Each row has a name. Each piece below is followed by the name of the row it came from. Each question is about the rows just above it.

[  2.0 -61.9 -90.9 -40.9] = S
[ 13.7  -6.1   2.0 -17.6] = E
[  6.5   2.0 -61.8  32.6] = T
[  6.5   2.0 -17.6  -6.1] = W
asked: [  2.0 -61.8]
T
Which row holds [  2.0 -17.6  -6.1]?
W
asked: [ 13.7  -6.1   2.0 -17.6]
E
asked: [-61.8  32.6]
T

[ -9.5 -73.4 -79.8 -73.1 -64.5  66.8 -17.6  47.0  12.4 -17.6  52.2  36.7
  45.5  66.8 -86.1  60.1 -77.6 -68.5  27.2 -79.6 -84.5] : X
[ -2.2  -6.4  -9.8  -7.1  -6.0  -1.5   5.9  18.6  -9.1   5.9   4.2  11.1
   7.3  -1.5 -31.4   5.1 -29.6  -1.1  -6.3 -12.6 -18.7] : Z
[  1.9  32.3  36.4  24.5  18.4 -19.0  15.6   9.8 -16.8  15.6 -14.3   2.2
  -6.6 -19.0  11.6 -16.5  26.7  46.5 -20.5  39.4  31.8] : H
[ -1.5 -31.4   5.1 -29.6  -1.1  -6.3 -12.6] is in which row?
Z
[  5.1 -29.6  -1.1  -6.3 -12.6 -18.7] is in which row?
Z
asked: [-6.4 -9.8 -7.1 -6.0 -1.5  5.9 18.6 -9.1  5.9  4.2]
Z

[-35.7  43.2  15.7  -2.1   0.4  25.0  54.3  -1.6  88.2  78.7  17.4 -27.8
  11.2  57.4  60.9   6.5  72.6  24.1  72.8  -1.3  78.9  23.0  20.9   8.2
  19.5  70.0  89.7  82.0 -24.9  80.4  34.0  24.4  -3.6] : D
[ 19.2  70.0  89.7  -2.1   0.4  25.0  54.3  -1.6  88.2  78.7  17.4 -27.8
  11.2  57.4  60.9   6.5  72.6  24.1  72.8  -1.3 -55.2  23.0  20.9   8.2
  14.3  70.0  89.7  82.0 -24.9  80.4  34.0  24.4  -3.6] : R
[-80.5   9.0 -12.6 -17.8   6.6  14.6  28.4  -4.8  97.3 -16.7  23.5 -66.2
 -30.5  51.0  30.6   9.3   6.2  21.8   0.6 -17.4  37.1   7.0 -11.2 -36.3
 -16.8  10.4  87.0  95.9 -59.5  73.8  27.5   1.8 -10.5] : C
asked: [19.5 70.0 89.7]
D
The row with [ 72.8  -1.3  78.9  23.0  20.9   8.2  19.5  70.0  89.7  82.0 -24.9  80.4] is
D
asked: [ 78.7  17.4 -27.8  11.2  57.4  60.9   6.5  72.6  24.1  72.8  -1.3  78.9]
D
The row with [ 19.2  70.0  89.7  -2.1   0.4  25.0  54.3  -1.6  88.2  78.7  17.4 -27.8
  11.2  57.4  60.9   6.5  72.6  24.1  72.8  -1.3 -55.2  23.0  20.9   8.2
  14.3  70.0  89.7  82.0 -24.9  80.4  34.0  24.4  -3.6] is
R
The row with [-35.7  43.2  15.7  -2.1   0.4  25.0  54.3  -1.6  88.2  78.7  17.4 -27.8
  11.2  57.4  60.9   6.5  72.6  24.1  72.8  -1.3  78.9  23.0  20.9   8.2
  19.5  70.0  89.7  82.0 -24.9  80.4  34.0  24.4  -3.6] is
D

